Here is a tiny trained network, its code and every weight. The questions are about switching its units off for an input and a class, where a switched-off unit gives its printed mean instead of its output.

import numpy as np


def w(rows, s, z=0):
    codes = np.array(rows[::2]) - 128.0
    scale = np.full(codes.shape[1], s)
    scale[-1] = z or s
    return codes * scale


def f(y):
    return y / 2 * (1 + np.tanh(0.7978845608 * (y + 0.044715 * y**3)))


def log_softmax(a):
    a = a - a.max(-1, keepdims=True)
    return a - np.log(np.exp(a).sum(-1, keepdims=True))


def net(x, mask):
    res = np.array(x, float).reshape(1, 6) / 4 @ E
    y = f(res @ A[0][:, :-1].T + A[0][:, -1])
    res = res + np.where(mask, y, B[0][:, -1]) @ B[0][:, :-1]
    return log_softmax(res[-1] @ U[:, :-1].T + U[:, -1])


A, B = {}, {}
E = w([
[122,138,126,128,133,127,115,134],'x0',
[223,184,138,250,137,108,101,57],'x1',
[141,116,134,128,106,116,172,122],'x2',
[90,190,170,72,154,179,203,44],'x3',
[101,117,129,154,108,119,153,115],'x4',
[143,139,150,98,165,122,82,137],'x5',
],0.016)
A[0] = w([
[164,105,115,108,169,151,97,101,80],'neuron 1',
[187,133,136,144,93,128,100,66,145],'neuron 2',
[136,110,67,135,114,73,133,139,98],'neuron 3',
[113,160,125,105,110,75,102,111,67],'neuron 4',
[88,222,140,88,177,180,182,42,61],'neuron 5',
[146,165,202,171,106,129,121,137,100],'neuron 6',
[217,225,166,237,127,112,112,70,143],'neuron 7',
[80,119,153,144,160,114,107,111,54],'neuron 8',
[180,21,89,190,103,37,72,218,17],'neuron 9',
[80,96,125,44,106,206,153,192,115],'neuron 10',
[205,161,146,214,137,150,107,49,125],'neuron 11',
[27,43,141,11,95,165,131,194,139],'neuron 12',
[94,207,138,123,184,164,216,94,30],'neuron 13',
[95,234,190,51,120,217,176,2,65],'neuron 14',
[138,139,205,136,121,110,141,158,95],'neuron 15',
[149,206,106,157,140,142,155,172,69],'neuron 16',
[115,137,178,143,164,133,151,137,63],'neuron 17',
[143,153,148,131,157,126,137,153,52],'neuron 18',
[161,124,139,127,97,138,100,149,2],'neuron 19',
],0.0094,0.0053)
B[0] = w([
[120,124,159,135,140,164,147,105,135],'neuron 1',
[86,170,113,126,101,107,134,99,176],'neuron 2',
[155,126,124,116,84,143,159,151,148],'neuron 3',
[143,138,89,108,83,147,136,101,124],'neuron 4',
[165,105,160,188,30,203,107,232,221],'neuron 5',
[99,150,126,94,109,123,146,98,156],'neuron 6',
[52,174,39,50,171,62,231,73,253],'neuron 7',
[134,96,123,126,170,106,108,139,125],'neuron 8',
[255,31,196,200,56,203,15,199,215],'neuron 9',
[123,189,77,91,180,70,149,77,205],'neuron 10',
[80,148,105,93,147,77,215,114,225],'neuron 11',
[72,196,74,86,209,35,173,59,240],'neuron 12',
[157,120,157,122,92,182,107,107,195],'neuron 13',
[192,60,192,193,81,211,81,201,254],'neuron 14',
[95,125,95,142,107,112,126,136,127],'neuron 15',
[146,113,127,132,123,123,160,106,138],'neuron 16',
[174,157,95,154,122,105,105,149,133],'neuron 17',
[124,115,76,121,124,138,130,129,126],'neuron 18',
[82,81,167,131,135,123,129,144,130],'neuron 19',
],0.0085,0.022)
U = w([
[64,237,102,95,196,25,178,61,254],'0',
[137,74,193,166,35,193,2,251,2],'1',
],0.0081,0.00073)

Each question gives the input, the list of numbers given to net, and the class t.
The units are the neurons (one row each of A and B). Each row of codes is followed by its name. A weight is (code - 128) times the scale printed after its matrix; where a second scale follows, it is the last column's (A, B and U).
mask holds one flag per neuron, in row order. A switched-off neuron (its flag False) gives its mean, the last column of its row in B, instead of its output. The means were averaged over made-up inputs and are rounded, as every weight is.
A unit's drop is (log p(t) with every unit on - log p(t) with that unit switched off) / (log p(t) with every unit on - log p(t) with every unit switched off).
most important unit: the unit with the biggest drop
top k neurons: the k neurons with the biggest drops, biggest first
drop of u: that unit's drop, to one decimal
input [7,-3,6,5,2,5], class 1: most important unit	neuron 14
input [1,7,3,-7,-1,6], class 0: top 4 neurons	(neuron 7; neuron 14; neuron 11; neuron 5)
input [7,7,3,-6,-2,-7], class 0: top 3 neurons	(neuron 7; neuron 14; neuron 11)
input [-8,-3,1,4,-2,-7], class 1: top 3 neurons	(neuron 7; neuron 14; neuron 11)
input [0,6,5,8,-2,-4], class 1: top 2 neurons	(neuron 14; neuron 5)
input [4,-7,2,8,-1,7], class 1: top 4 neurons	(neuron 14; neuron 5; neuron 7; neuron 11)
input [-8,-1,-4,2,-8,0], class 1: top 3 neurons	(neuron 7; neuron 11; neuron 12)
input [7,-8,-3,-8,-7,4], class 0: top 4 neurons	(neuron 12; neuron 10; neuron 14; neuron 5)
input [-7,8,2,-7,2,2], class 0: top 2 neurons	(neuron 7; neuron 11)
input [7,7,4,-7,0,-2], class 0: top 3 neurons	(neuron 7; neuron 14; neuron 11)
input [0,-6,-7,-6,-8,-1], class 0: top 3 neurons	(neuron 12; neuron 14; neuron 10)
input [2,8,8,-5,-8,3], class 0: drop of neuron 7	1.3
input [0,-8,-8,-5,4,-3], class 0: drop of neuron 12	0.6
